Here is a tiny trained network, its code and every weight. The questions are about switching its units off for an input and a target symbol, where a switched-off unit gives its printed mean instead of its output.

import numpy as np


def w(rows, s, z=0):
    codes = np.array(rows[::2]) - 128.0
    scale = np.full(codes.shape[1], s)
    scale[-1] = z or s
    return codes * scale


def norm(h):
    return h / np.sqrt((h * h).mean(-1, keepdims=True) + 1e-5)


def f(y):
    return y / 2 * (1 + np.tanh(0.7978845608 * (y + 0.044715 * y**3)))


def softmax(a):
    e = np.exp(a - a.max(-1, keepdims=True))
    return e / e.sum(-1, keepdims=True)


def log_softmax(a):
    a = a - a.max(-1, keepdims=True)
    return a - np.log(np.exp(a).sum(-1, keepdims=True))


def net(x, mask):
    ids = ['αβγζθλμξπφω'.index(c) for c in x.split()]
    T = len(ids)
    res = E[ids] + P[:T]
    u = 0
    for l in range(2):
        q, k, v = (norm(res) @ M[l].T for M in (Q, K, V))
        z = softmax(np.where(np.tri(T) > 0, q @ k.T / 2**0.5, -1e9)) @ v
        res = res + np.where(mask[u], z, O[l][:, -1]) @ O[l][:, :-1]
        u += 1
        y = f(norm(res) @ A[l][:, :-1].T + A[l][:, -1])
        res = res + np.where(mask[u : u + 16], y, B[l][:, -1]) @ B[l][:, :-1]
        u += 16
    return log_softmax(norm(res)[-1] @ U[:, :-1].T + U[:, -1])


Q, K, V, O, A, B = {}, {}, {}, {}, {}, {}
E = w([
[154,131,84,124,98,99],'α',
[101,108,104,122,109,122],'β',
[104,100,134,94,127,146],'γ',
[127,103,104,109,119,125],'ζ',
[101,120,112,105,139,109],'θ',
[152,118,221,50,105,91],'λ',
[138,125,115,114,80,156],'μ',
[109,163,115,102,99,104],'ξ',
[160,120,98,139,166,167],'π',
[24,44,148,81,83,73],'φ',
[109,5,77,136,193,9],'ω',
],0.025)
P = w([
[174,141,190,182,211,115],'0',
[4,115,58,95,242,248],'1',
[45,122,31,75,173,190],'2',
[54,112,24,88,155,148],'3',
[49,88,11,115,147,117],'4',
[61,82,14,100,142,85],'5',
[63,74,7,111,122,78],'6',
[57,63,10,103,130,55],'7',
[72,57,2,106,125,32],'8',
[70,53,6,107,109,24],'9',
],0.0087)
Q[0] = w([
[142,109,93,179,167,152],'L0H0',
[210,195,247,185,121,168],'L0H0',
],0.011)
K[0] = w([
[154,70,122,139,113,141],'L0H0',
[99,96,4,129,112,181],'L0H0',
],0.017)
V[0] = w([
[246,173,157,84,151,228],'L0H0',
[73,255,189,106,74,122],'L0H0',
],0.0093)
O[0] = w([
[190,63,108,238,5,120,109],'L0H0',
[251,116,93,55,115,96,254],'L0H0',
],0.013,0.0082)
A[0] = w([
[60,158,186,105,78,166,130],'L0N0',
[100,61,150,177,106,94,90],'L0N1',
[99,155,71,177,141,181,2],'L0N2',
[218,141,64,160,117,120,49],'L0N3',
[177,100,91,159,201,111,67],'L0N4',
[123,70,50,93,185,189,48],'L0N5',
[105,143,180,127,146,217,32],'L0N6',
[146,229,147,186,151,134,92],'L0N7',
[68,134,196,77,57,174,107],'L0N8',
[88,176,95,84,190,95,71],'L0N9',
[101,141,237,118,118,86,33],'L0N10',
[119,110,179,181,130,227,14],'L0N11',
[100,126,140,65,177,130,163],'L0N12',
[211,121,83,158,197,156,39],'L0N13',
[168,142,244,144,117,151,30],'L0N14',
[247,188,87,186,245,183,76],'L0N15',
],0.013,0.0061)
B[0] = w([
[172,137,81,140,165,86,167],'L0N0',
[150,171,102,78,96,128,173],'L0N1',
[131,110,114,125,97,117,136],'L0N2',
[157,176,139,97,115,138,233],'L0N3',
[139,186,100,132,117,70,151],'L0N4',
[189,192,129,177,134,108,201],'L0N5',
[80,94,149,102,101,82,130],'L0N6',
[144,184,106,152,75,105,117],'L0N7',
[179,81,80,187,179,100,152],'L0N8',
[188,130,124,126,67,194,207],'L0N9',
[182,80,173,185,180,170,124],'L0N10',
[105,91,123,72,89,96,141],'L0N11',
[181,91,70,147,105,137,254],'L0N12',
[150,166,110,202,83,77,160],'L0N13',
[153,77,129,180,248,165,122],'L0N14',
[59,174,85,134,51,49,163],'L0N15',
],0.012,0.0057)
Q[1] = w([
[122,165,243,160,131,135],'L1H0',
[120,157,253,171,150,147],'L1H0',
],0.027)
K[1] = w([
[93,137,3,129,128,169],'L1H0',
[78,133,23,139,132,149],'L1H0',
],0.019)
V[1] = w([
[189,211,118,147,151,233],'L1H0',
[136,247,108,177,102,110],'L1H0',
],0.015)
O[1] = w([
[126,81,3,120,158,172,58],'L1H0',
[109,106,63,175,211,81,2],'L1H0',
],0.017,0.0054)
A[1] = w([
[108,122,50,125,137,155,65],'L1N0',
[104,117,171,73,141,160,36],'L1N1',
[166,34,83,174,136,34,92],'L1N2',
[28,173,188,157,166,175,94],'L1N3',
[126,79,167,180,170,152,99],'L1N4',
[124,115,171,97,151,134,83],'L1N5',
[83,55,89,227,168,74,137],'L1N6',
[62,159,135,30,231,157,39],'L1N7',
[144,204,75,117,246,89,93],'L1N8',
[47,148,155,255,93,117,2],'L1N9',
[164,180,129,165,151,201,102],'L1N10',
[180,25,137,122,134,139,68],'L1N11',
[130,174,170,59,191,84,105],'L1N12',
[92,125,156,72,123,160,66],'L1N13',
[129,173,150,172,168,73,126],'L1N14',
[183,244,131,182,117,142,87],'L1N15',
],0.017,0.0085)
B[1] = w([
[94,124,154,206,147,122,162],'L1N0',
[123,148,112,141,107,144,141],'L1N1',
[178,176,139,120,121,66,249],'L1N2',
[3,149,51,175,145,53,143],'L1N3',
[203,127,118,167,122,148,127],'L1N4',
[121,138,103,144,115,138,130],'L1N5',
[151,173,176,125,123,245,193],'L1N6',
[156,123,188,45,119,139,141],'L1N7',
[129,111,171,91,151,52,254],'L1N8',
[237,7,166,102,113,124,167],'L1N9',
[151,72,160,129,146,86,125],'L1N10',
[81,143,98,152,98,98,150],'L1N11',
[181,144,97,148,99,137,177],'L1N12',
[153,169,90,142,104,136,157],'L1N13',
[82,95,92,157,156,161,148],'L1N14',
[121,64,158,131,132,153,170],'L1N15',
],0.019,0.0084)
U = w([
[85,177,254,147,123,109,55],'α',
[130,180,156,183,195,183,246],'β',
[105,89,54,154,149,180,253],'γ',
[75,79,160,68,197,156,173],'ζ',
[38,179,86,122,128,137,170],'θ',
[206,35,186,165,146,171,77],'λ',
[77,28,142,150,127,124,231],'μ',
[147,193,101,64,136,220,121],'ξ',
[162,174,77,216,66,155,42],'π',
[90,49,65,85,47,118,20],'φ',
[157,122,104,111,130,49,128],'ω',
],0.014,0.0049)

Each question gives the input, a string of symbols that net reads in full, and the target symbol t.
The units are the heads (2 rows each of Q, K, V and O) and the neurons (one row each of A and B). Each row of codes is followed by its name. A weight is (code - 128) times the scale printed after its matrix; where a second scale follows, it is the last column's (O, A, B and U).
mask holds one flag per unit, layer by layer, with each layer's heads first. A switched-off unit (its flag False) gives its mean, the last column of its rows in O or B, instead of its output. The means were averaged over made-up inputs and are rounded, as every weight is.
A unit's drop is (log p(t) with every unit on - log p(t) with that unit switched off) / (log p(t) with every unit on - log p(t) with every unit switched off).
The circuit of an input: a set's keep is (log p(t) with only the set's units on - log p(t) with every unit switched off) / (log p(t) with every unit on - log p(t) with every unit switched off). Starting from the 12 units with the biggest drops (on a tie, the unit counted first), units are removed one at a time, each time the one whose removal leaves the highest keep (on an exact tie, the one counted first), for as long as the keep stays at least 0.8.
units of the circuit, in order: the units of the circuit, biggest drop first
unit that matters most: the unit with the biggest drop
top k neurons: the k neurons with the biggest drops, biggest first
top k neurons in layer l: the k neurons of layer l with the biggest drops, biggest first
drop when u is switched off: that unit's drop, to one decimal
input γ μ γ β, target α: units of the circuit, in order -> (L1H0, L0H0, L0N11)
input ζ λ ξ γ φ γ ξ ξ θ, target ξ: unit that matters most -> L1H0
input γ ξ φ, target α: units of the circuit, in order -> (L0H0, L1H0, L0N11)
input π γ ξ ξ γ ξ ξ, target λ: units of the circuit, in order -> (L0H0, L1N9)
input γ γ ξ γ γ μ ξ, target α: units of the circuit, in order -> (L1H0, L0H0, L0N11)
input θ ξ μ γ ξ ξ γ ξ θ ξ, target γ: units of the circuit, in order -> (L0H0, L0N9, L1H0)
input λ ξ μ π, target π: units of the circuit, in order -> (L0N13, L1N8)
input π φ α, target λ: units of the circuit, in order -> (L0H0, L1N9)
input γ ξ ξ ξ γ ζ, target α: units of the circuit, in order -> (L1H0, L0H0, L0N11)
input ζ ξ φ, target μ: top 2 neurons -> (L1N3, L1N9)
input θ ξ α γ ξ γ γ, target γ: units of the circuit, in order -> (L0H0, L1H0, L0N9)
input μ π θ β γ π ξ, target π: units of the circuit, in order -> (L0H0, L1H0, L1N6)
input ω ξ γ γ θ, target θ: units of the circuit, in order -> (L0H0, L1N3)
input μ φ γ, target π: unit that matters most -> L0H0
input ζ μ ξ, target μ: top 3 neurons -> (L1N9, L1N3, L0N11)
input λ γ π θ γ γ λ, target φ: top 2 neurons in layer 0 -> (L0N8, L0N3)
input λ ξ γ λ, target φ: top 2 neurons -> (L1N11, L1N6)
input ω ξ λ α, target ξ: top 2 neurons in layer 0 -> (L0N3, L0N12)
input λ γ ω γ ξ γ ξ λ ξ ξ, target φ: top 3 neurons in layer 1 -> (L1N6, L1N2, L1N12)
input γ φ λ ξ γ π λ φ, target α: unit that matters most -> L1H0
input γ α β ξ φ γ ξ λ γ, target ξ: top 2 neurons -> (L0N10, L1N8)
input φ φ ζ θ, target ξ: drop when L1N15 is switched off -> 0.0
